Facts:
brodrum Ω:pokas δ:trefer
skibruk Ω:vuvur,dragri
nimon Ω:dekigrel
famir Ω:dragri,plipus
drikluplon δ:ruto,zufu,balu
sutro Ω:dogrum,kledir
ziplu Ω:vuvur Λ:fleros,zimuk
losko Λ:fiplovi,kadro
fezul Ω:staril δ:fasas,tibim,kogros,dubrar
brusugris δ:brokan,puple,gemum
geste Ω:pokas,plodobrun,dragri
tana Ω:dapo
dubrar Ω:demil
daklem Ω:zubra,skegritol
bimi Ω:kode,gemum
veplam Ω:mugor
kludan Ω:dogrum,sutro Λ:kode,drudrar
drudrar Ω:renes δ:veplam,repitim,fiplovi
siplal Λ:tistan
grasturim Ω:plavolal Λ:gidilen
degem Ω:trefer,nitisil Λ:plipus
budiplem Ω:zaga,kledir Λ:vadres,kemefek
pora Ω:mugor δ:sutro,deflel,flopli
plavolal Λ:popefak,mamil
mebre Ω:vazer Λ:fasas
getom Ω:dragri Λ:pogregrun
flopul Ω:dragri
begugrum Ω:kebeter Λ:plisol δ:terar,mamok,getom,brubo
kadro Ω:drudo
plipus Ω:demil δ:brufles,ziplu
gidilen Ω:mafa,mukli δ:lenu,skegritol
flabe Ω:mugor,skotin
dekigrel Ω:purigrik
zimuk Ω:brufles
peplen Ω:resto
zaga Λ:gazorik
renes δ:kludan,budiplem,ritrem,klikul
mukli Λ:sutro
skave Λ:peplen,plipus,pato
stozer Λ:fluflar,rigru
trabis Ω:vazer
pokas Ω:dragri Λ:vuklimim,ravek δ:skegritol
zopi Ω:repitim
terar Ω:dragri
flopli Λ:kemefek
flepar Ω:tiskur Λ:truflabro,dekigrel
deflel Ω:trudogon Λ:drupa,bruvol
groklutror Λ:pogregrun,stobo,mafa,ridrifen
pemosti Ω:foplomo Λ:gazorik
fista Ω:dragri
plodobrun Ω:nitisil δ:tibim,getom,geren
klubostur Ω:kluplom,siplal,dragri,kebeter
gasabin Ω:stobo,dragri,plipus Λ:nimon δ:ritrem,toklun
zavim Ω:kledir,mebre,mugruk,dragri Λ:kogros
dapo Λ:fleros
gemum Ω:kledir
genu Ω:vazer
stutor Ω:skiner
zubra Ω:nitisil,kledir,mefom,fluflar
ravek δ:stozer
kovan δ:skiner,getom,skibruk
flagadre Λ:bramom
mugor Ω:dragri Λ:vubrus
gazorik Ω:trabis,dragri
klirik Ω:kledir
bruvol Ω:kludil,stutor δ:vata,kogros
trefer Ω:mugor,demil
trosto Ω:vazer,trudogon,dragri δ:grugan,nimon
vepuzir δ:vuklimim,pivonen,fista
monek Ω:vazer,kemefek,renes δ:pemosti
bredak δ:bamu
bugim Ω:kode Λ:granak δ:tibim,mefom,stozer
garon Ω:zufu δ:pivonen,zitur,zavim,fista
vadres Ω:zubra
nitisil Ω:vazer
zafin Ω:dragri
kode Ω:vazer
zufu Ω:pokas,zaga,fluflar Λ:fastol
klopir Ω:degem
ritrem Λ:tistan
fastol Ω:mafa δ:pemosti,kemefek,zafin
kebeter δ:zubra,zotra,tibim,kogros,pipam
rebrer Ω:vuvur δ:stibrabu,kleskal,venel
mugruk Ω:garon
flidror Ω:plipus Λ:ploplak,tebik
meke Ω:dragri
treklovor Ω:repitim
balu Ω:tistan
stive Ω:dapo
relu Ω:truflabro,zitur,batigren,fiplovi
fluklo Ω:demil δ:budiplem,kode,drudo,kogros
klarom Ω:balu δ:relu,venel,nimon
truflabro Ω:kluplom,mugor δ:brufles,famir
soski Ω:zafin δ:treklovor,skave
stibrabu Ω:zubra Λ:zitur
breradek Ω:mefom Λ:popefak,stutor
vubrus δ:kludil,ziplu
vuklimim Ω:klarom
vuvur Ω:kluplom,bradro,dragri Λ:pasalen
skegritol Ω:popefak Λ:rofim
dragri Λ:dubrar
puple Ω:klikul,nitisil,kledir Λ:klopir
pogregrun Ω:demil δ:budiplem,skotin
dogrum Ω:drikluplon,stobo Λ:kludil,fleros δ:bradro,mefom,driles
roflim Ω:plipus Λ:zopi δ:dregri,kode
skerom Ω:skibruk Λ:trudogon δ:budiplem,klikul,mefom
dregri Ω:vazer,repitim Λ:venel,plodobrun,dubrar
drapa Ω:bredak
kledir δ:groklutror
repitim Λ:drudrar,ridrifen
zorur Ω:skanur δ:zufu
skiner Ω:trabis Λ:granak,bramom
mavuke Ω:zafin
dotrur Ω:siplal δ:lenu,vigren
bodram Ω:mavuke δ:fleros,genu,venel
vaklu Ω:vazer,kledir Λ:relu δ:klubostur,dritopa,ruto,kadro,bamu
ridrifen Ω:mugor,famir δ:fasas,toklun,kadro
deren Ω:puple Λ:trabis δ:geste,pemosti
vidregal Λ:terar δ:lenu
brufles Ω:vazer
dritopa Ω:dragri,bramom
rofim δ:klopir,skanur,balu
mamok Ω:dragri
driles Ω:vazer,pivonen
dustas Ω:repitim,plavolal
garir Λ:mitevin,treklovor,popefak,mugruk
gome Ω:demil
kluplom Ω:trabis,dragri δ:bradro,popefak,drudo,pipam
nebrobo Ω:getom,mugruk Λ:fleros δ:fista
pedra δ:drapa,fleros,getom,tiskur,flagadre
kibre Ω:dritopa Λ:ploplak,skanur,fista δ:brokan,geren
zutu Ω:bredak,sasto
batigren Λ:gome,pasalen
fasas Ω:vazer
lenar Ω:zavim,sasto Λ:kode,skibruk δ:lenu,bozu
gugan δ:veplam,pasalen,klirik
demil Ω:vazer,popefak Λ:pipam δ:veplam,stozer
pesodem Λ:drudrar δ:flabe,veplam,venel,geren
klegram Λ:klubostur,gidilen δ:vuklimim
purigrik Ω:vazer,nitisil,dragri δ:drudo,tiskur
tidom Ω:genu,dekigrel δ:trefer,kleskal
boke Ω:zimuk Λ:skotin δ:klopir,tibim,deflel,flagadre
drobi Ω:dustas Λ:mugruk
kogros Ω:siplal,mebre
skanur Ω:trabis
tistan Ω:purigrik,plisol,zafin
risefun Ω:vaklu Λ:klopir,driles
brubo Ω:nitisil,mebre
bramom Ω:mugor,dragri δ:mamil
zitur Ω:mugor,vazer,dragri
bradro Ω:dragri Λ:mitevin,ploplak
drupa Ω:klarom δ:relu,ruto
grolis Ω:pokas,zitur,brusugris,grile,tiskur δ:klopir
trudogon Ω:famir,plavolal
pato Ω:vata,ploplak δ:gemum,tebik
gigin Ω:kludil Λ:fasas,stobo δ:pivonen,tistan
grugan Ω:vuvur
staril Ω:trabis δ:bamu
tebik Ω:mugor
rigru Ω:plisol δ:bozu
resto Ω:foplomo
plasis Ω:skanur Λ:bredak,vepuzir
stobo Ω:vazer,repitim δ:vuklimim,zopi
vazer Λ:fluflar
geren Ω:mugruk,dragri Λ:klikul,drudo
venel Ω:renes
ruto Ω:kledir Λ:lenu
stuklak Ω:vazer δ:peplen,fleros,brokan,nitisil
fiplovi Ω:pokas,grile
troduk Ω:grugan δ:pipam
mafa δ:ploplak
fiflok Λ:rofim,kogros
fluflar Ω:vazer δ:dustas
drudo Ω:mugor
brokan Ω:brodrum,zaga
grile Ω:brufles Λ:mefom

Known rows:
gidilen: [-8,-6,-38,-20,2,49,-28,12,36,-26,0,5,-20,88,-30,-2,-13,-24,8,-15,60,30,-15,-1,35,-43,-61,13,40,-8,8,-10,28,35,1,13,31,-2,38,11,15,-20,10,60,-20,-7,-12,21,9]
pivonen: [-10,3,12,0,7,-1,24,-7,-6,-2,5,0,5,0,-5,-7,-3,9,4,12,-1,4,10,-9,-4,-8,-11,2,8,4,14,-3,-14,7,-8,-11,-1,31,0,-10,4,9,11,-1,18,8,2,-8,-6]
plipus: [-9,1,-15,-23,-7,-4,-15,-7,2,4,1,13,-3,21,-4,-7,4,-8,-20,17,13,0,-7,3,-6,-9,-2,10,3,-19,10,5,-6,7,-17,1,-7,1,-1,-9,-5,-9,-15,-6,4,-11,8,8,-3]
fleros: [-14,-2,-1,-17,-7,-9,-3,7,9,-1,3,10,-15,19,-2,0,0,-9,-15,7,4,11,-3,2,-3,-6,-6,4,-9,-11,6,-8,-11,5,-11,-4,-14,-1,2,-12,-9,-3,-8,-1,3,-4,11,11,0]
garon: [-4,7,13,4,11,9,5,-1,-4,-1,6,-1,14,-7,0,-12,12,8,3,27,5,-4,13,-5,-9,-12,-16,14,17,-9,18,2,-1,11,-9,0,6,42,3,-2,6,-1,5,-11,12,0,0,-14,-1]
bredak: [8,13,-16,-20,19,-12,-20,-16,-22,6,-13,19,-8,35,-5,8,17,-12,-43,16,17,-8,-60,19,4,-4,7,21,14,-8,7,-2,-21,5,-30,-34,-23,24,3,-15,2,14,-6,-8,-5,10,-8,12,-17]
demil: [16,-6,0,8,19,8,-1,-10,-16,13,3,0,5,-30,-21,7,11,15,3,6,-10,-12,18,-22,3,-4,9,-49,-3,20,-42,11,17,-15,1,28,21,19,1,-11,-2,2,-6,11,0,-7,-5,-23,8]
dapo: [13,28,18,-2,-1,-6,33,-12,22,-25,-13,-9,16,-64,-32,4,30,16,0,-23,-2,-26,37,4,-1,-10,14,-16,-20,20,-15,1,-21,-13,10,-49,-3,-13,0,-2,0,32,-9,17,11,22,7,-50,-9]
risefun: [18,-5,6,21,8,14,-3,4,1,-2,2,-11,6,-38,3,1,-1,2,9,-16,-14,-5,6,-2,6,12,6,-10,3,18,-7,13,5,-6,14,3,7,5,-5,1,4,0,11,3,-1,6,-6,-13,7]
trudogon: [-26,18,-9,-22,-23,-29,0,-2,0,8,0,9,-4,43,8,3,-6,8,17,3,26,10,3,-1,-11,-13,25,34,-11,-34,-5,-24,-2,0,-12,-3,-7,-11,0,22,-2,21,5,0,-5,-9,16,17,-3]
kebeter: [2,4,-5,0,16,6,26,-18,-7,2,-15,5,13,17,5,-2,3,10,-1,5,-19,-16,4,-16,-7,-10,-13,-10,-1,9,-5,0,-4,-8,-3,-11,7,-17,-3,-1,-5,-10,-26,5,4,-2,-3,8,-19]
sasto: [2,7,2,1,9,-6,15,-10,-2,5,-8,6,-8,2,-2,0,-4,7,-5,0,-4,2,-7,-14,-1,-1,-2,-4,-1,8,-2,-7,-19,-10,-6,-19,-4,18,-4,-9,2,12,9,7,9,10,-3,1,-8]
boke: [16,10,-26,7,11,21,-16,-29,-30,16,-13,-10,22,-23,-7,-6,5,14,25,-8,6,-19,14,-28,-6,-1,53,-13,15,-6,-38,41,23,-5,3,21,43,-7,-26,2,-9,-6,-1,5,9,-8,-10,-18,5]
troduk: [11,2,-5,6,5,6,-8,1,4,1,-6,-1,10,0,9,-5,9,1,0,4,-4,-12,-1,-1,-3,-3,-1,8,-1,-6,-4,6,7,-2,5,4,7,-14,-1,13,-3,-12,-16,-4,-5,-9,-2,0,-5]
losko: [9,1,16,22,6,1,20,1,-7,-1,2,-8,6,-17,4,9,-3,11,16,-14,-15,-5,3,-1,5,7,0,-10,0,20,-8,-8,3,-10,13,-6,2,5,3,11,9,15,11,4,-4,12,-7,-11,-1]
veplam: [4,-5,2,0,-4,-4,-14,13,8,6,9,1,-9,-10,-7,5,5,-1,-3,1,2,5,12,-2,-1,1,8,-11,-15,-4,-20,-6,9,-7,1,21,-4,6,4,-4,-6,1,1,3,-5,-11,6,-2,13]
zaga: [10,-4,22,36,29,20,35,11,-14,-9,-2,-13,-9,-22,-10,13,7,4,1,-15,-26,5,-2,-13,3,10,-6,-35,6,38,-5,2,-10,1,19,-14,11,14,0,-21,-5,14,7,-6,6,31,-23,-23,-9]

Rows:
No name comes twice in this set of rows, the named rows included.
[-23,-7,20,0,-10,20,25,-6,-27,-17,40,-32,37,-22,-6,-1,-3,12,44,2,-8,-12,31,35,-6,2,-7,-14,3,22,19,8,36,30,5,26,15,-35,14,11,7,2,-12,-18,-8,2,11,-30,3] -> gigin
[-19,8,9,-14,0,-4,1,8,7,0,6,8,1,25,2,-9,11,3,-8,35,13,6,7,0,-13,-18,-16,26,7,-26,25,-14,-5,13,-15,-1,-8,31,7,-2,0,-3,-7,-15,9,-6,7,0,-4] -> stobo
[1,11,10,16,4,-8,33,-16,-24,3,0,-7,12,-8,-2,10,-7,20,26,-15,-5,-8,9,-11,2,5,11,-10,3,22,-16,-9,0,-13,3,-11,8,6,0,12,9,29,20,9,0,18,-3,-7,-9] -> batigren
[1,0,-2,-2,2,5,-15,2,-6,-1,6,-6,8,-4,1,0,9,-4,1,2,5,-8,-4,18,-1,1,3,4,2,-2,3,6,13,9,-2,9,2,-12,6,6,2,-4,-11,-8,-11,-5,1,-5,2] -> zorur
[-3,5,-9,-5,-3,0,-13,9,15,-3,-10,7,1,30,16,-5,11,-9,-8,12,3,-5,-6,2,-9,-10,-5,29,-6,-26,9,-5,0,7,-1,-4,-5,-25,1,12,-8,-17,-26,-9,-6,-15,4,15,-9] -> pogregrun
[1,-1,1,-6,4,-6,-1,-1,-3,7,6,6,-2,3,-11,8,6,6,-6,13,2,-2,4,-1,0,-8,-1,-20,-6,1,-17,-8,6,-4,-5,15,2,13,9,-6,0,3,-8,4,-4,-8,2,-2,4] -> gugan
[-16,8,13,-18,-25,-47,15,6,29,3,7,13,4,38,21,2,-10,9,4,7,3,-1,-4,21,-1,-4,-29,38,-26,-16,11,-56,-4,-18,-13,-12,-36,-12,25,42,20,21,0,11,-22,-15,29,33,-6] -> sutro
[3,7,-2,-6,14,-2,9,-16,-22,4,1,4,7,10,-9,6,6,3,-11,9,2,-11,-23,9,2,-4,-1,-7,9,13,-1,-1,-4,0,-12,-14,-5,12,8,-5,6,12,-3,-2,-4,8,-5,-3,-11] -> drikluplon
[-35,-16,-10,-35,-19,4,4,-4,-3,-13,21,-1,-5,14,-10,-9,-16,-17,-7,4,4,11,9,20,-6,-1,-6,-6,-7,-1,27,15,-6,31,-15,10,-12,-38,0,-23,-13,-14,-24,-12,9,-5,17,3,-1] -> stutor
[8,7,19,17,18,13,17,-12,-13,0,6,-9,27,-27,-3,-9,8,18,16,17,-2,-14,16,-6,-1,-6,-14,1,22,11,7,10,9,0,-2,1,17,45,3,5,15,3,16,-1,9,7,-5,-24,0] -> klegram
[-8,0,-4,-18,-3,-13,-22,15,13,6,6,11,-14,18,-3,3,15,-4,-16,19,11,6,2,5,-8,-13,0,4,-16,-25,-8,-16,8,0,-8,21,-9,-1,11,-1,-7,-1,-18,-6,-10,-18,12,7,7] -> drudrar
[-23,6,-6,-18,-14,-18,1,3,5,6,4,7,-14,33,2,1,-5,-2,4,7,15,14,1,-2,-5,-9,9,15,-11,-23,3,-17,-6,5,-11,0,-9,-5,0,4,-6,13,0,-1,1,-6,11,14,-2] -> pasalen

The same elements again, as new rows of numbers:
Known rows:
pemosti: [-10,-11,-18,23,17,-6,-1,50,17,-8,-10,11,-6,25,-3,9,8,4,-2,-9,-6,-13,17,-10,11,32,-2,19,-12,9]
lenar: [-13,14,-15,61,-13,6,0,4,-6,-11,-8,-3,49,-10,-2,45,-9,-3,20,14,-6,71,9,-7,0,10,22,-32,5,-4]
skibruk: [-2,-5,22,-6,-7,-8,0,-14,-7,18,-3,5,-1,-3,2,-7,-6,-1,-4,-7,5,-12,-9,-5,-1,-4,0,-4,-12,-4]
drudrar: [-14,36,11,10,-12,-18,32,-20,59,43,7,13,39,-11,-2,96,-7,39,-3,8,2,-15,-11,-9,-2,-5,23,-29,-9,-9]
balu: [3,-10,17,-5,-3,-8,0,-11,-6,10,2,-1,-5,-8,1,-10,-6,2,1,-8,1,-13,-6,-6,-1,-2,-2,7,-9,-6]
toklun: [18,-9,-10,-5,28,-15,-2,-12,18,-1,-5,5,-6,4,-3,11,5,13,0,-9,11,-14,0,-3,-1,-4,2,23,0,-5]
tebik: [1,-8,13,-7,-4,-15,1,-9,-9,17,-8,-4,-5,-1,0,-10,-4,-2,-3,-8,15,-4,-9,16,-1,-6,-4,3,-11,-5]
staril: [-10,-4,6,-4,-16,-8,0,-11,-8,12,24,-3,-5,-7,0,-5,-7,-5,32,-7,4,-12,-8,-5,-3,-7,2,21,31,-4]
rebrer: [-12,11,2,-3,-12,0,1,-10,-9,19,7,-3,-5,10,1,-12,-7,-3,-5,-8,-5,-10,-8,21,1,-4,5,36,-7,-3]
dogrum: [19,-11,-14,-3,-17,41,0,-12,29,-16,7,-10,-8,-7,11,-10,-5,-8,-4,25,-4,29,49,-8,-2,-9,-5,-31,-2,5]
zitur: [-4,6,22,-5,-7,-8,-2,-9,-9,3,-5,-2,-6,-7,1,-11,-6,-5,-3,-5,-3,-14,-9,-5,0,-5,-2,0,-9,-3]
nitisil: [-2,-9,33,-4,-6,14,-2,-14,-9,-9,18,-2,0,-10,1,-8,7,-4,-3,-1,-4,-14,2,-6,-3,-4,-6,-30,-1,-5]
mavuke: [-2,-9,23,-5,0,-5,-1,-8,-7,6,-4,4,-5,-4,0,-9,-8,-3,-5,-7,4,-17,-9,-6,-1,-3,-3,2,-9,-3]
vepuzir: [-10,61,0,-7,38,-17,0,-8,6,-14,-6,-5,-10,25,-1,5,-4,22,-6,-9,2,17,8,-7,-2,-3,-2,57,29,-4]
skiner: [-13,-12,-13,1,-13,12,-2,54,-6,-11,-6,-4,4,-5,1,-12,1,-7,-3,43,-10,-15,9,-10,-1,40,-6,-6,-8,-2]
mukli: [-10,-13,-17,6,26,3,-1,24,14,-9,-7,-3,-6,-3,-3,15,19,10,4,-4,10,17,7,-9,1,22,-3,-9,-11,-5]
gidilen: [2,5,-18,29,27,-17,-3,18,7,-6,-7,-3,4,17,-3,54,-8,0,-4,-9,-6,5,3,16,-3,-5,25,46,34,-4]

Rows:
No name comes twice in this set of rows, the named rows included.
[12,-13,-10,6,0,-16,-2,-8,22,0,2,26,-7,-1,-2,11,6,9,31,-12,27,-13,-4,-8,0,-7,1,25,9,-3] -> bamu
[-4,36,28,-5,3,-14,-3,-7,-9,-2,-11,-4,-6,0,7,-11,-8,4,-1,-6,9,15,-6,-2,-3,-2,-5,12,-12,-5] -> fista
[-7,-1,33,-6,4,53,0,-7,-10,-11,42,0,-6,-9,-2,17,5,-3,-3,-6,-6,-6,11,3,-1,-10,-6,-28,17,-5] -> kledir
[62,-11,14,-4,5,-11,-2,-16,87,-20,6,-13,-12,2,33,-9,-8,-3,-3,-6,13,-12,74,-6,-2,-6,4,14,-12,-7] -> fleros
[-1,-6,-14,8,24,0,-2,11,9,-3,6,24,-8,35,-5,28,-1,-4,-5,-9,-7,-18,4,-6,-4,6,1,56,27,-3] -> rofim
[10,-13,-14,6,-14,15,0,-8,26,-16,-5,-13,-9,-4,22,-17,-6,-5,10,23,9,22,42,-8,0,6,-3,-25,-15,-6] -> ziplu
[11,-9,-13,8,38,-18,-2,13,16,-8,-8,31,-5,21,-3,10,2,6,-6,-8,-5,-16,10,-9,0,10,-3,40,4,-3] -> granak
[12,-9,-12,23,39,-15,-6,12,9,-13,-11,-2,13,-9,-2,44,-8,12,-1,-4,-1,-12,7,-1,-6,-5,10,13,15,-4] -> lenu
[-17,-2,-15,32,-4,-15,29,-13,57,9,-6,10,11,-8,-2,104,-2,29,3,2,7,19,-6,-8,0,15,23,-27,-12,-12] -> pesodem
[-13,-10,-19,35,16,-4,-4,47,-4,-11,-6,-7,9,-7,-1,60,-8,-4,4,16,-3,55,13,-9,0,14,13,3,17,-3] -> vidregal
[-11,-11,-14,-5,17,-8,0,21,-6,-3,-7,-9,-8,-8,-2,-5,31,4,27,-6,41,92,-7,33,5,-7,7,-27,-12,17] -> garir
[-8,9,-10,14,-6,-16,-3,1,-10,-2,-5,-5,18,-9,8,18,-10,-3,-2,4,-6,6,-5,15,-1,-6,14,22,27,-7] -> dotrur

The same elements again, as new rows of numbers:
Known rows:
pogregrun: [20,-11,-8,-18,45,-60,-22,12,-13,-12,15,8,8]
bradro: [-9,-28,39,22,-37,4,23,-2,7,-6,-18,30,-1]
terar: [3,-18,27,8,2,12,-19,4,-9,-1,12,7,-1]
drupa: [5,-3,-15,-1,14,-12,-28,-5,-4,2,-11,1,2]
ruto: [-20,8,-24,-5,-25,20,10,-18,8,20,-11,-4,-2]
bramom: [-20,-16,18,9,22,-1,-18,-12,0,-16,-1,14,8]
zubra: [-9,3,-13,3,-17,-9,10,-24,4,11,-5,15,1]
plasis: [4,8,-1,-4,-11,31,0,-2,6,8,8,-1,-8]
stutor: [-1,4,-3,16,-7,-45,19,-10,-7,-15,-26,20,4]
balu: [-6,2,-19,5,-4,8,-8,-3,1,10,-4,1,0]
degem: [-4,9,-3,-2,-8,20,-5,-8,3,7,3,-4,-3]
mefom: [-9,8,-17,11,4,-13,12,5,-7,11,-7,6,5]
tiskur: [2,7,-1,6,-5,4,8,3,-5,10,-2,4,3]
batigren: [-1,12,-3,-5,-13,32,4,5,4,10,10,-8,-6]
fleros: [9,-49,7,9,5,-7,65,18,20,-15,-7,-3,2]
granak: [3,10,-16,4,11,-15,-5,2,-16,2,0,-1,1]
kleskal: [2,9,-7,1,-8,7,0,4,-6,6,1,-2,2]

Rows:
No name comes twice in this set of rows, the named rows included.
[10,4,9,1,-15,33,-14,-3,1,11,6,4,-5] -> skiner
[5,-13,9,3,14,-3,-18,4,-9,-8,8,2,-3] -> gazorik
[-4,20,-4,-5,-14,43,10,6,5,13,10,-9,-6] -> skave
[18,-10,4,9,18,-5,-32,3,0,-2,-4,19,-1] -> fluklo
[-19,3,-25,9,11,-3,-7,-6,1,6,-11,1,6] -> kadro
[-19,10,-12,3,-27,24,21,-14,9,19,1,7,-4] -> budiplem
[2,-16,31,1,-23,45,-12,-1,3,10,12,6,-4] -> geren
[5,1,-17,18,24,-14,-33,1,-7,2,-6,14,3] -> dubrar
[-22,-6,12,6,9,0,-12,-18,16,-9,-14,17,11] -> pora
[14,6,-9,-32,26,-49,3,18,-15,-9,21,-11,6] -> mafa

